Below is a small trained network, with its code and all its weights. Each question gives an input and a class and asks what happens when units are switched off, that is, made to give their printed mean instead of their output.

import numpy as np


def w(rows, s, z=0):
    codes = np.array(rows[::2]) - 128.0
    scale = np.full(codes.shape[1], s)
    scale[-1] = z or s
    return codes * scale


def norm(h):
    return h / np.sqrt((h * h).mean(-1, keepdims=True) + 1e-5)


def f(y):
    return y / 2 * (1 + np.tanh(0.7978845608 * (y + 0.044715 * y**3)))


def log_softmax(a):
    a = a - a.max(-1, keepdims=True)
    return a - np.log(np.exp(a).sum(-1, keepdims=True))


def net(x, mask):
    res = np.array(x, float).reshape(1, 3) / 4 @ E
    u = 0
    for l in range(2):
        y = f(norm(res) @ A[l][:, :-1].T + A[l][:, -1])
        res = res + np.where(mask[u : u + 10], y, B[l][:, -1]) @ B[l][:, :-1]
        u += 10
    return log_softmax(norm(res)[-1] @ U[:, :-1].T + U[:, -1])


A, B = {}, {}
E = w([
[74,154,36],'x0',
[195,252,132],'x1',
[33,173,178],'x2',
],0.0041)
A[0] = w([
[71,147,67,100],'L0N1',
[76,146,68,95],'L0N2',
[84,237,187,218],'L0N3',
[94,141,150,75],'L0N4',
[160,29,81,254],'L0N5',
[199,147,93,139],'L0N6',
[8,91,193,250],'L0N7',
[139,119,246,75],'L0N8',
[105,140,85,107],'L0N9',
[141,81,198,154],'L0N10',
],0.016,0.0031)
B[0] = w([
[96,218,101,176],'L0N1',
[94,211,104,172],'L0N2',
[239,60,68,228],'L0N3',
[130,92,87,136],'L0N4',
[80,88,215,221],'L0N5',
[206,131,213,185],'L0N6',
[101,8,58,254],'L0N7',
[92,253,67,194],'L0N8',
[112,172,122,147],'L0N9',
[76,184,113,180],'L0N10',
],0.026,0.0092)
A[1] = w([
[76,111,105,220],'L1N1',
[108,143,64,175],'L1N2',
[141,117,190,88],'L1N3',
[72,78,172,117],'L1N4',
[126,132,126,12],'L1N5',
[128,127,181,105],'L1N6',
[76,254,88,144],'L1N7',
[197,125,119,98],'L1N8',
[197,149,168,157],'L1N9',
[100,188,174,252],'L1N10',
],0.027,0.0022)
B[1] = w([
[175,216,138,224],'L1N1',
[181,70,212,232],'L1N2',
[180,35,78,189],'L1N3',
[86,253,71,225],'L1N4',
[131,117,124,117],'L1N5',
[163,43,96,179],'L1N6',
[243,199,251,255],'L1N7',
[34,158,155,215],'L1N8',
[71,222,76,233],'L1N9',
[206,32,123,219],'L1N10',
],0.033,0.0092)
U = w([
[183,12,28,172],'0',
[46,238,66,178],'1',
[250,182,211,154],'2',
[163,123,101,207],'3',
[31,56,208,3],'4',
[39,67,206,4],'5',
[54,94,193,12],'6',
[38,61,193,1],'7',
],0.013,0.0082)

Each question gives the input, the list of numbers given to net, and the class t.
The units are the neurons (one row each of A and B). Each row of codes is followed by its name. A weight is (code - 128) times the scale printed after its matrix; where a second scale follows, it is the last column's (A, B and U).
mask holds one flag per neuron, layer by layer. A switched-off neuron (its flag False) gives its mean, the last column of its row in B, instead of its output. The means were averaged over made-up inputs and are rounded, as every weight is.
A unit's drop is (log p(t) with every unit on - log p(t) with that unit switched off) / (log p(t) with every unit on - log p(t) with every unit switched off).
The circuit of an input: a set's keep is (log p(t) with only the set's units on - log p(t) with every unit switched off) / (log p(t) with every unit on - log p(t) with every unit switched off). Starting from the 12 units with the biggest drops (on a tie, the unit counted first), units are removed one at a time, each time the one whose removal leaves the highest keep (on an exact tie, the one counted first), for as long as the keep stays at least 0.8.
units of the circuit, in order: the units of the circuit, biggest drop first
most important unit: the unit with the biggest drop
top k neurons: the k neurons with the biggest drops, biggest first
k most important neurons of layer l: the k neurons of layer l with the biggest drops, biggest first
drop when u is switched off: that unit's drop, to one decimal
input [-2,6,5], class 1: top 2 neurons => (L0N7 L1N8)
input [7,-6,7], class 0: top 3 neurons => (L0N7 L0N8 L1N7)
input [-6,-1,6], class 0: top 2 neurons => (L0N7 L0N3)
input [3,5,3], class 1: units of the circuit, in order => (L0N7 L0N3 L1N8 L1N7)
input [4,5,8], class 0: units of the circuit, in order => (L0N3 L1N7)
input [0,2,-4], class 0: top 2 neurons => (L1N3 L1N7)
input [4,-8,-5], class 1: most important unit => L1N4
input [4,-3,-4], class 0: top 3 neurons => (L0N7 L0N5 L0N8)
input [-3,7,7], class 0: top 2 neurons => (L0N3 L1N7)
input [-7,-6,-7], class 0: 2 most important neurons of layer 0 => (L0N7 L0N5)
input [-4,1,6], class 0: top 2 neurons => (L0N3 L1N7)
input [5,-2,-5], class 0: top 4 neurons => (L0N5 L0N8 L1N10 L0N7)
input [5,-5,-8], class 0: top 2 neurons => (L0N7 L1N7)
input [4,7,-4], class 1: most important unit => L0N5
input [4,5,-3], class 1: top 2 neurons => (L0N5 L0N8)
input [0,-8,-3], class 1: drop when L1N4 is switched off => 0.7
